Here is a tiny trained network, its code and every weight. The questions are about switching its units off for an input and a class, where a switched-off unit gives its printed mean instead of its output.

import numpy as np


def w(rows, s, z=0):
    codes = np.array(rows[::2]) - 128.0
    scale = np.full(codes.shape[1], s)
    scale[-1] = z or s
    return codes * scale


def norm(h):
    return h / np.sqrt((h * h).mean(-1, keepdims=True) + 1e-5)


def f(y):
    return y / 2 * (1 + np.tanh(0.7978845608 * (y + 0.044715 * y**3)))


def log_softmax(a):
    a = a - a.max(-1, keepdims=True)
    return a - np.log(np.exp(a).sum(-1, keepdims=True))


def net(x, mask):
    res = np.array(x, float).reshape(1, 7) / 4 @ E
    u = 0
    for l in range(3):
        y = f(norm(res) @ A[l][:, :-1].T + A[l][:, -1])
        res = res + np.where(mask[u : u + 12], y, B[l][:, -1]) @ B[l][:, :-1]
        u += 12
    return log_softmax(norm(res)[-1] @ U[:, :-1].T + U[:, -1])


A, B = {}, {}
E = w([
[151,68,166,59,138],'x0',
[145,87,1,175,206],'x1',
[88,104,139,105,100],'x2',
[174,134,70,101,82],'x3',
[173,101,171,200,58],'x4',
[217,123,153,160,142],'x5',
[159,52,54,76,80],'x6',
],0.0045)
A[0] = w([
[127,86,16,190,110,144],'0.n1',
[160,49,36,155,86,67],'0.n2',
[101,120,147,154,234,129],'0.n3',
[49,151,207,93,120,169],'0.n4',
[46,182,72,74,1,171],'0.n5',
[41,170,125,100,197,81],'0.n6',
[132,239,180,94,26,73],'0.n7',
[127,158,63,76,115,122],'0.n8',
[118,129,129,157,59,3],'0.n9',
[102,212,124,103,33,37],'0.n10',
[144,96,165,38,137,149],'0.n11',
[116,114,178,168,155,185],'0.n12',
],0.0062,0.0022)
B[0] = w([
[78,106,81,222,146,235],'0.n1',
[34,46,70,76,133,202],'0.n2',
[249,179,106,27,123,186],'0.n3',
[72,182,18,29,141,235],'0.n4',
[98,113,208,175,205,253],'0.n5',
[145,252,171,35,119,181],'0.n6',
[50,109,93,215,65,222],'0.n7',
[108,7,200,175,55,169],'0.n8',
[151,132,190,171,126,110],'0.n9',
[143,155,221,201,50,159],'0.n10',
[170,115,117,91,13,193],'0.n11',
[132,149,26,100,232,181],'0.n12',
],0.0032,0.0027)
A[1] = w([
[38,112,167,38,113,126],'1.n1',
[139,86,151,78,98,109],'1.n2',
[90,178,171,33,123,43],'1.n3',
[211,157,115,185,170,106],'1.n4',
[204,64,118,192,81,160],'1.n5',
[63,145,148,149,189,145],'1.n6',
[73,254,58,183,116,227],'1.n7',
[188,182,82,93,172,1],'1.n8',
[137,68,70,33,160,176],'1.n9',
[120,137,164,81,138,227],'1.n10',
[77,139,97,54,215,117],'1.n11',
[168,135,38,98,141,254],'1.n12',
],0.0073,0.00085)
B[1] = w([
[157,254,110,138,209,247],'1.n1',
[137,105,171,42,174,162],'1.n2',
[44,150,93,145,188,222],'1.n3',
[229,150,120,189,208,188],'1.n4',
[119,134,65,79,159,207],'1.n5',
[153,136,92,79,105,173],'1.n6',
[153,84,161,118,108,251],'1.n7',
[131,113,154,163,132,175],'1.n8',
[148,117,155,152,80,251],'1.n9',
[37,173,119,53,138,169],'1.n10',
[72,81,164,168,122,236],'1.n11',
[102,119,150,166,106,214],'1.n12',
],0.0054,0.0033)
A[2] = w([
[183,72,163,28,133,130],'2.n1',
[193,154,120,175,255,101],'2.n2',
[179,100,140,63,87,93],'2.n3',
[211,114,146,146,153,133],'2.n4',
[176,130,103,159,84,174],'2.n5',
[113,206,143,148,55,119],'2.n6',
[188,187,218,96,138,197],'2.n7',
[166,141,142,190,180,74],'2.n8',
[69,115,125,70,87,98],'2.n9',
[109,163,55,126,70,252],'2.n10',
[89,126,147,114,79,63],'2.n11',
[54,145,147,243,145,208],'2.n12',
],0.0082,0.0025)
B[2] = w([
[178,234,44,105,2,168],'2.n1',
[177,201,134,198,94,233],'2.n2',
[153,196,103,86,72,140],'2.n3',
[119,178,92,161,199,176],'2.n4',
[22,153,248,75,156,164],'2.n5',
[138,53,221,168,94,169],'2.n6',
[104,44,93,131,144,216],'2.n7',
[202,160,82,211,185,174],'2.n8',
[201,190,123,190,138,180],'2.n9',
[138,56,165,120,197,186],'2.n10',
[168,131,126,221,126,138],'2.n11',
[176,120,118,60,111,254],'2.n12',
],0.0052,0.0044)
U = w([
[115,86,218,175,98,8],'0',
[175,155,62,67,78,71],'1',
[51,192,150,76,216,232],'2',
[101,7,40,152,161,81],'3',
[207,165,93,221,218,199],'4',
],0.014,0.0011)

Each question gives the input, the list of numbers given to net, and the class t.
The units are the neurons (one row each of A and B). Each row of codes is followed by its name. A weight is (code - 128) times the scale printed after its matrix; where a second scale follows, it is the last column's (A, B and U).
mask holds one flag per neuron, layer by layer. A switched-off neuron (its flag False) gives its mean, the last column of its row in B, instead of its output. The means were averaged over made-up inputs and are rounded, as every weight is.
A unit's drop is (log p(t) with every unit on - log p(t) with that unit switched off) / (log p(t) with every unit on - log p(t) with every unit switched off).
The circuit of an input: a set's keep is (log p(t) with only the set's units on - log p(t) with every unit switched off) / (log p(t) with every unit on - log p(t) with every unit switched off). Starting from the 12 units with the biggest drops (on a tie, the unit counted first), units are removed one at a time, each time the one whose removal leaves the highest keep (on an exact tie, the one counted first), for as long as the keep stays at least 0.8.
units of the circuit, in order: the units of the circuit, biggest drop first
most important unit: the unit with the biggest drop
top k neurons: the k neurons with the biggest drops, biggest first
k most important neurons of layer l: the k neurons of layer l with the biggest drops, biggest first
drop of u: that unit's drop, to one decimal
input [7,1,6,-5,6,-4,1], class 1: top 4 neurons	(2.n1, 1.n2, 0.n6, 0.n11)
input [2,-7,7,-1,5,-3,-4], class 2: top 4 neurons	(0.n4, 1.n1, 1.n3, 1.n9)
input [-7,-4,6,-2,-2,2,-2], class 0: most important unit	2.n6
input [4,1,8,2,-8,-4,5], class 2: units of the circuit, in order	(1.n1, 0.n5)
input [-8,8,7,5,6,6,5], class 3: units of the circuit, in order	(0.n2, 1.n1)
input [5,-7,1,-8,8,-4,4], class 2: units of the circuit, in order	(0.n4, 1.n1)
input [5,5,4,6,-7,3,-3], class 1: units of the circuit, in order	(2.n1, 1.n3, 1.n9)
input [3,-6,5,7,-5,-2,2], class 2: top 2 neurons	(1.n1, 0.n5)
input [7,6,8,7,0,4,-3], class 1: top 2 neurons	(2.n1, 1.n3)
input [6,5,5,-3,-4,-5,3], class 2: top 3 neurons	(1.n1, 0.n6, 2.n7)
input [8,-2,-3,-2,1,3,-4], class 1: units of the circuit, in order	(2.n1, 0.n5)
input [-8,4,5,7,-2,-4,-6], class 0: top 3 neurons	(1.n7, 1.n1, 1.n3)
input [4,1,-7,5,2,-7,-1], class 3: top 3 neurons	(0.n1, 0.n3, 1.n7)
input [6,5,4,1,3,8,6], class 1: units of the circuit, in order	(2.n1)
input [7,-4,-3,8,1,-4,-3], class 0: 3 most important neurons of layer 0	(0.n7, 0.n10, 0.n11)
input [-3,0,-8,4,-6,5,6], class 3: top 3 neurons	(0.n2, 1.n1, 0.n8)
input [-3,1,0,-4,6,-5,-2], class 0: top 2 neurons	(1.n1, 1.n3)
input [-5,-2,-4,-2,4,-5,-7], class 0: 2 most important neurons of layer 1	(1.n7, 1.n1)
input [2,-6,-2,3,-3,-4,4], class 2: drop of 0.n5	0.2
input [-2,2,1,0,8,2,5], class 3: most important unit	0.n2
